Below is a small trained network, with its code and all its weights. Each question gives an input and a class and asks what happens when units are switched off, that is, made to give their printed mean instead of their output.

import numpy as np


def w(rows, s, z=0):
    codes = np.array(rows[::2]) - 128.0
    scale = np.full(codes.shape[1], s)
    scale[-1] = z or s
    return codes * scale


def f(y):
    return np.maximum(y, 0)


def log_softmax(a):
    a = a - a.max(-1, keepdims=True)
    return a - np.log(np.exp(a).sum(-1, keepdims=True))


def net(x, mask):
    res = np.array(x, float).reshape(1, 4) / 4 @ E
    y = f(res @ A[0][:, :-1].T + A[0][:, -1])
    res = res + np.where(mask, y, B[0][:, -1]) @ B[0][:, :-1]
    return log_softmax(res[-1] @ U[:, :-1].T + U[:, -1])


A, B = {}, {}
E = w([
[187,171,250,150,115,71,95],'x0',
[24,149,189,124,136,109,97],'x1',
[137,169,106,146,136,177,74],'x2',
[142,84,181,122,163,203,154],'x3',
],0.015)
A[0] = w([
[114,185,77,128,130,209,63,77],'N0',
[37,97,51,119,132,155,153,2],'N1',
[174,113,61,121,125,144,167,42],'N2',
[102,70,162,120,138,231,169,75],'N3',
[92,70,114,113,121,71,220,66],'N4',
[87,152,40,123,102,66,118,79],'N5',
[4,133,140,122,135,142,121,16],'N6',
],0.02,0.0055)
B[0] = w([
[27,60,170,133,129,199,121,206],'N0',
[166,161,254,121,84,80,131,250],'N1',
[226,86,113,132,84,127,158,203],'N2',
[91,223,38,125,189,59,99,222],'N3',
[25,69,161,144,137,233,89,204],'N4',
[103,215,42,122,207,80,106,225],'N5',
[245,62,61,136,101,151,170,227],'N6',
],0.016,0.023)
U = w([
[87,191,56,138,191,139,124,30],'0',
[212,54,64,146,108,200,170,227],'1',
[127,167,248,134,112,141,136,253],'2',
[25,62,138,156,157,253,111,14],'3',
],0.011,0.0021)

Each question gives the input, the list of numbers given to net, and the class t.
The units are the neurons (one row each of A and B). Each row of codes is followed by its name. A weight is (code - 128) times the scale printed after its matrix; where a second scale follows, it is the last column's (A, B and U).
mask holds one flag per neuron, in row order. A switched-off neuron (its flag False) gives its mean, the last column of its row in B, instead of its output. The means were averaged over made-up inputs and are rounded, as every weight is.
A unit's drop is (log p(t) with every unit on - log p(t) with that unit switched off) / (log p(t) with every unit on - log p(t) with every unit switched off).
The circuit of an input: a set's keep is (log p(t) with only the set's units on - log p(t) with every unit switched off) / (log p(t) with every unit on - log p(t) with every unit switched off). Starting from all 7 units, units are removed one at a time, each time the one whose removal leaves the highest keep (on an exact tie, the one counted first), for as long as the keep stays at least 0.8.
circuit, biggest first: the units of the circuit, biggest drop first
most important unit: the unit with the biggest drop
k most important neurons: the k neurons with the biggest drops, biggest first
drop of u: that unit's drop, to one decimal
input [-8,-1,5,8], class 0: most important unit -> N3
input [4,-5,-6,-4], class 3: circuit, biggest first -> N1, N6, N3
input [-4,-4,-7,-4], class 3: 2 most important neurons -> N4, N6
input [1,2,7,-6], class 3: 2 most important neurons -> N0, N3
input [-5,-4,-3,-4], class 2: 3 most important neurons -> N1, N6, N3
input [7,7,-4,-5], class 1: circuit, biggest first -> N1, N3, N6
input [-1,4,4,-1], class 1: 3 most important neurons -> N4, N6, N3
input [-5,0,-1,-4], class 2: 2 most important neurons -> N1, N3
input [-2,-7,8,0], class 3: 3 most important neurons -> N0, N6, N1
input [5,-5,-4,-6], class 0: circuit, biggest first -> N1, N6
input [4,8,-7,-8], class 0: 4 most important neurons -> N5, N2, N0, N1
input [4,-3,8,-6], class 3: 3 most important neurons -> N0, N3, N1
input [8,6,1,8], class 0: 2 most important neurons -> N1, N3
input [-2,5,3,4], class 1: most important unit -> N6
input [7,-1,-5,-7], class 0: 2 most important neurons -> N1, N6
input [-7,-2,-7,3], class 2: 3 most important neurons -> N1, N0, N2
input [-8,-7,4,-2], class 2: 3 most important neurons -> N1, N6, N0
input [-1,2,-7,2], class 3: drop of N4 -> 1.0
input [4,3,8,-2], class 3: drop of N1 -> 0.5
input [-1,7,-5,1], class 1: drop of N6 -> 2.5
input [0,-5,3,6], class 0: most important unit -> N3
